Here is a tiny trained network, its code and every weight. The questions are about switching its units off for an input and a class, where a switched-off unit gives its printed mean instead of its output.

import numpy as np


def w(rows, s, z=0):
    codes = np.array(rows[::2]) - 128.0
    scale = np.full(codes.shape[1], s)
    scale[-1] = z or s
    return codes * scale


def f(y):
    return y / 2 * (1 + np.tanh(0.7978845608 * (y + 0.044715 * y**3)))


def log_softmax(a):
    a = a - a.max(-1, keepdims=True)
    return a - np.log(np.exp(a).sum(-1, keepdims=True))


def net(x, mask):
    res = np.array(x, float).reshape(1, 5) / 4 @ E
    y = f(res @ A[0][:, :-1].T + A[0][:, -1])
    res = res + np.where(mask, y, B[0][:, -1]) @ B[0][:, :-1]
    return log_softmax(res[-1] @ U[:, :-1].T + U[:, -1])


A, B = {}, {}
E = w([
[210,168,192,48,119,62],'x0',
[115,161,139,139,140,128],'x1',
[190,184,102,120,64,214],'x2',
[167,102,139,80,247,182],'x3',
[197,153,17,176,161,96],'x4',
],0.012)
A[0] = w([
[166,178,89,172,174,123,89],'N1',
[160,97,115,88,253,156,122],'N2',
[167,175,146,149,101,198,80],'N3',
[99,104,75,191,132,148,64],'N4',
[167,143,58,126,136,95,59],'N5',
[116,83,145,114,188,64,129],'N6',
[180,167,65,148,131,142,103],'N7',
[96,102,142,121,164,20,75],'N8',
[64,92,103,175,175,212,94],'N9',
[74,93,80,168,126,175,98],'N10',
[121,107,128,202,130,156,37],'N11',
[80,137,111,171,58,58,146],'N12',
[145,159,110,114,102,205,62],'N13',
[148,171,110,131,63,167,69],'N14',
[54,94,136,220,106,189,64],'N15',
[142,85,107,202,186,5,67],'N16',
[102,153,113,65,190,141,142],'N17',
[209,153,168,78,110,62,66],'N18',
[168,182,130,98,117,191,65],'N19',
[55,96,145,129,199,41,96],'N20',
[195,194,151,33,109,29,85],'N21',
[109,132,129,66,228,204,121],'N22',
[64,111,200,106,100,174,40],'N23',
[193,133,127,113,82,236,84],'N24',
[82,141,130,115,60,104,88],'N25',
[84,129,193,104,125,185,85],'N26',
[201,156,106,143,150,59,74],'N27',
[97,78,131,162,168,62,60],'N28',
[66,151,87,133,15,48,117],'N29',
[146,128,30,130,179,116,29],'N30',
[151,125,131,157,133,123,65],'N31',
[195,140,129,152,89,187,90],'N32',
[67,109,166,75,88,181,4],'N33',
[95,46,213,199,181,78,99],'N34',
[156,168,108,167,160,115,83],'N35',
[93,137,103,124,85,110,80],'N36',
[168,88,131,104,245,194,96],'N37',
[172,70,155,133,204,214,134],'N38',
[83,89,76,200,143,165,96],'N39',
[96,76,96,180,122,192,61],'N40',
[157,113,141,85,123,55,110],'N41',
[117,128,119,191,43,51,121],'N42',
[131,87,133,182,101,135,105],'N43',
[107,122,221,75,86,157,57],'N44',
[93,86,121,144,148,97,95],'N45',
[177,144,51,217,151,57,30],'N46',
],0.011,0.0032)
B[0] = w([
[107,90,131,94,75,116,184],'N1',
[186,168,133,171,85,55,218],'N2',
[112,114,56,177,132,180,191],'N3',
[118,121,189,86,195,147,187],'N4',
[101,48,126,66,110,110,180],'N5',
[119,161,89,181,125,170,178],'N6',
[89,52,111,72,96,157,199],'N7',
[101,136,84,203,113,191,188],'N8',
[129,143,208,120,204,120,214],'N9',
[80,134,234,136,191,149,199],'N10',
[119,125,157,123,159,132,159],'N11',
[192,182,127,160,51,76,217],'N12',
[92,146,71,199,112,187,186],'N13',
[119,162,91,195,127,154,191],'N14',
[142,128,168,103,188,132,216],'N15',
[89,113,27,160,129,194,198],'N16',
[163,158,111,137,90,102,164],'N17',
[87,173,235,139,231,161,217],'N18',
[108,145,94,204,129,154,190],'N19',
[93,144,60,170,94,177,200],'N20',
[87,163,225,111,251,172,248],'N21',
[202,163,119,149,106,14,209],'N22',
[103,43,78,1,92,94,199],'N23',
[121,147,50,212,135,202,222],'N24',
[166,143,123,124,88,84,186],'N25',
[124,11,87,59,83,121,187],'N26',
[94,57,151,23,162,100,189],'N27',
[112,111,80,181,127,177,174],'N28',
[196,188,161,173,65,71,245],'N29',
[139,61,122,72,114,104,188],'N30',
[137,127,135,99,109,149,128],'N31',
[109,123,77,185,119,192,194],'N32',
[108,47,102,41,97,112,188],'N33',
[119,113,67,164,105,190,199],'N34',
[142,85,106,77,113,123,161],'N35',
[145,171,138,123,109,102,159],'N36',
[190,179,138,146,76,60,223],'N37',
[188,189,141,146,78,84,210],'N38',
[107,150,200,112,208,134,207],'N39',
[107,155,169,131,206,130,195],'N40',
[98,141,177,165,188,151,175],'N41',
[205,164,142,191,99,31,224],'N42',
[121,154,147,157,150,93,152],'N43',
[92,75,126,32,106,134,209],'N44',
[124,152,108,168,141,167,158],'N45',
[103,10,112,8,99,77,214],'N46',
],0.008,0.014)
U = w([
[250,181,170,147,88,48,233],'0',
[130,152,248,109,220,156,24],'1',
[128,139,65,174,115,215,253],'2',
[135,55,133,25,98,108,23],'3',
],0.012,0.00052)

Each question gives the input, the list of numbers given to net, and the class t.
The units are the neurons (one row each of A and B). Each row of codes is followed by its name. A weight is (code - 128) times the scale printed after its matrix; where a second scale follows, it is the last column's (A, B and U).
mask holds one flag per neuron, in row order. A switched-off neuron (its flag False) gives its mean, the last column of its row in B, instead of its output. The means were averaged over made-up inputs and are rounded, as every weight is.
A unit's drop is (log p(t) with every unit on - log p(t) with that unit switched off) / (log p(t) with every unit on - log p(t) with every unit switched off).
The circuit of an input: a set's keep is (log p(t) with only the set's units on - log p(t) with every unit switched off) / (log p(t) with every unit on - log p(t) with every unit switched off). Starting from the 12 units with the biggest drops (on a tie, the unit counted first), units are removed one at a time, each time the one whose removal leaves the highest keep (on an exact tie, the one counted first), for as long as the keep stays at least 0.8.
circuit, biggest first: the units of the circuit, biggest drop first
most important unit: the unit with the biggest drop
k most important neurons: the k neurons with the biggest drops, biggest first
drop when u is switched off: that unit's drop, to one decimal
input [6,8,-7,-1,-5], class 2: most important unit : N20
input [-2,-3,1,7,6], class 0: 2 most important neurons : N2, N37
input [-5,-1,5,7,8], class 3: 3 most important neurons : N7, N46, N30
input [4,-5,8,7,8], class 2: 3 most important neurons : N24, N19, N32
input [-2,-6,-6,-4,6], class 2: 3 most important neurons : N16, N8, N28
input [-1,8,2,-1,1], class 2: 2 most important neurons : N21, N22
input [3,4,7,-5,7], class 2: 3 most important neurons : N14, N32, N24
input [-2,-7,-8,-8,-4], class 0: 3 most important neurons : N29, N42, N12
input [-3,4,8,8,-1], class 0: 3 most important neurons : N22, N37, N38
input [7,1,-7,-6,6], class 1: 3 most important neurons : N21, N18, N27
input [8,7,5,7,3], class 1: 3 most important neurons : N21, N18, N29
input [-5,-5,1,-4,6], class 3: 3 most important neurons : N46, N21, N18
input [-3,-6,2,-8,-8], class 0: 3 most important neurons : N29, N42, N12
input [-3,8,-1,5,-5], class 0: circuit, biggest first : N22
input [3,6,-8,7,3], class 2: 3 most important neurons : N16, N20, N8
input [4,4,7,8,-3], class 0: 2 most important neurons : N22, N37
input [-8,8,1,-2,5], class 1: drop when N13 is switched off : 0.0
input [8,4,3,2,7], class 1: drop when N18 is switched off : 0.5
input [-1,-8,-3,7,8], class 3: drop when N27 is switched off : 0.7
input [6,-6,-4,-5,8], class 3: drop when N46 is switched off : 0.4
input [5,-7,8,5,7], class 2: circuit, biggest first : N24
